Below are the code and all the weights of a small trained network. Each question names an input and a class and asks about switching units off, where a switched-off unit gives its printed mean instead of its output.

import numpy as np


def w(rows, s, z=0):
    codes = np.array(rows[::2]) - 128.0
    scale = np.full(codes.shape[1], s)
    scale[-1] = z or s
    return codes * scale


def norm(h):
    return h / np.sqrt((h * h).mean(-1, keepdims=True) + 1e-5)


def f(y):
    return np.maximum(y, 0)


def log_softmax(a):
    a = a - a.max(-1, keepdims=True)
    return a - np.log(np.exp(a).sum(-1, keepdims=True))


def net(x, mask):
    res = np.array(x, float).reshape(1, 5) / 4 @ E
    u = 0
    for l in range(4):
        y = f(norm(res) @ A[l][:, :-1].T + A[l][:, -1])
        res = res + np.where(mask[u : u + 6], y, B[l][:, -1]) @ B[l][:, :-1]
        u += 6
    return log_softmax(norm(res)[-1] @ U[:, :-1].T + U[:, -1])


A, B = {}, {}
E = w([
[254,82,144,156],'x0',
[81,98,202,215],'x1',
[163,150,62,73],'x2',
[121,78,49,146],'x3',
[231,126,21,243],'x4',
],0.0034)
A[0] = w([
[179,215,145,72,85],'L0N0',
[154,65,94,87,181],'L0N1',
[150,161,151,183,56],'L0N2',
[99,128,197,143,161],'L0N3',
[33,105,50,70,125],'L0N4',
[154,2,200,114,252],'L0N5',
],0.0069,0.0019)
B[0] = w([
[62,56,122,105,195],'L0N0',
[184,102,31,134,194],'L0N1',
[111,134,106,159,166],'L0N2',
[201,26,157,105,221],'L0N3',
[56,190,154,159,239],'L0N4',
[3,57,62,187,255],'L0N5',
],0.0058,0.0035)
A[1] = w([
[72,123,82,150,1],'L1N0',
[91,56,232,210,141],'L1N1',
[150,229,254,130,164],'L1N2',
[121,48,66,71,165],'L1N3',
[114,116,218,123,166],'L1N4',
[97,102,40,165,129],'L1N5',
],0.0072,0.0016)
B[1] = w([
[99,109,72,46,170],'L1N0',
[221,108,123,38,255],'L1N1',
[85,184,193,167,156],'L1N2',
[44,27,197,106,207],'L1N3',
[216,41,144,73,186],'L1N4',
[46,90,100,253,222],'L1N5',
],0.0042,0.0053)
A[2] = w([
[85,148,32,114,160],'L2N0',
[161,79,144,218,155],'L2N1',
[254,115,96,237,136],'L2N2',
[54,100,146,111,251],'L2N3',
[90,112,65,134,157],'L2N4',
[104,151,121,92,106],'L2N5',
],0.0064,0.0016)
B[2] = w([
[113,72,135,187,205],'L2N0',
[179,198,69,129,216],'L2N1',
[230,178,2,111,221],'L2N2',
[171,158,185,236,253],'L2N3',
[86,87,148,97,207],'L2N4',
[162,113,46,193,151],'L2N5',
],0.0055,0.0046)
A[3] = w([
[16,190,190,101,4],'L3N0',
[216,105,61,130,120],'L3N1',
[68,132,25,82,139],'L3N2',
[245,163,224,116,252],'L3N3',
[119,63,255,170,248],'L3N4',
[116,62,167,99,230],'L3N5',
],0.0057,0.0015)
B[3] = w([
[142,213,132,110,179],'L3N0',
[129,136,103,53,203],'L3N1',
[66,181,142,226,182],'L3N2',
[41,121,96,148,181],'L3N3',
[146,118,43,1,253],'L3N4',
[173,19,165,82,210],'L3N5',
],0.0062,0.0048)
U = w([
[89,202,188,63,126],'0',
[24,128,95,215,147],'1',
[169,152,179,147,27],'2',
[136,18,172,22,166],'3',
[216,182,244,171,2],'4',
[212,138,5,164,158],'5',
],0.011,0.0089)

Each question gives the input, the list of numbers given to net, and the class t.
The units are the neurons (one row each of A and B). Each row of codes is followed by its name. A weight is (code - 128) times the scale printed after its matrix; where a second scale follows, it is the last column's (A, B and U).
mask holds one flag per neuron, layer by layer. A switched-off neuron (its flag False) gives its mean, the last column of its row in B, instead of its output. The means were averaged over made-up inputs and are rounded, as every weight is.
A unit's drop is (log p(t) with every unit on - log p(t) with that unit switched off) / (log p(t) with every unit on - log p(t) with every unit switched off).
The circuit of an input: a set's keep is (log p(t) with only the set's units on - log p(t) with every unit switched off) / (log p(t) with every unit on - log p(t) with every unit switched off). Starting from the 12 units with the biggest drops (on a tie, the unit counted first), units are removed one at a time, each time the one whose removal leaves the highest keep (on an exact tie, the one counted first), for as long as the keep stays at least 0.8.
circuit, biggest first: the units of the circuit, biggest drop first
most important unit: the unit with the biggest drop
top k neurons: the k neurons with the biggest drops, biggest first
k most important neurons of layer l: the k neurons of layer l with the biggest drops, biggest first
drop when u is switched off: that unit's drop, to one decimal
input [5,-8,-3,-5,1], class 3: circuit, biggest first : L0N0, L1N3
input [7,-6,0,6,-6], class 1: circuit, biggest first : L0N5, L1N1, L3N2
input [3,-8,8,-2,-1], class 3: top 2 neurons : L1N3, L0N0
input [5,7,-2,-6,1], class 5: circuit, biggest first : L2N1
input [-3,-1,3,0,-7], class 0: circuit, biggest first : L0N4, L3N0
input [-3,-4,-1,6,-8], class 1: top 4 neurons : L0N4, L1N1, L2N5, L0N3
input [-3,-8,8,0,-7], class 0: top 2 neurons : L0N5, L1N5
input [4,-4,2,-6,2], class 3: top 2 neurons : L0N0, L1N3
input [5,-5,8,-2,-1], class 3: top 3 neurons : L0N0, L1N3, L2N2
input [-1,-4,8,2,-8], class 0: 3 most important neurons of layer 2 : L2N2, L2N3, L2N1
input [-5,6,-4,-3,3], class 5: 2 most important neurons of layer 1 : L1N3, L1N0
input [-2,-4,7,-3,-8], class 0: 2 most important neurons of layer 1 : L1N1, L1N2
input [-8,-5,-6,2,-6], class 0: top 3 neurons : L0N4, L3N0, L0N5
input [-1,-5,-6,6,-4], class 1: most important unit : L0N4
input [-8,-8,-5,-4,-3], class 0: 2 most important neurons of layer 0 : L0N5, L0N4
input [-8,-6,-2,-3,-3], class 0: 2 most important neurons of layer 0 : L0N5, L0N1
input [-7,-1,2,-3,-4], class 0: 2 most important neurons of layer 0 : L0N4, L0N5
input [-1,1,8,7,-5], class 1: drop when L0N4 is switched off : 0.4
input [-6,-1,-1,0,-3], class 0: drop when L0N5 is switched off : 0.2
input [-7,-1,-1,2,-4], class 0: most important unit : L0N4
input [-8,8,-6,1,-1], class 3: drop when L0N3 is switched off : 0.0
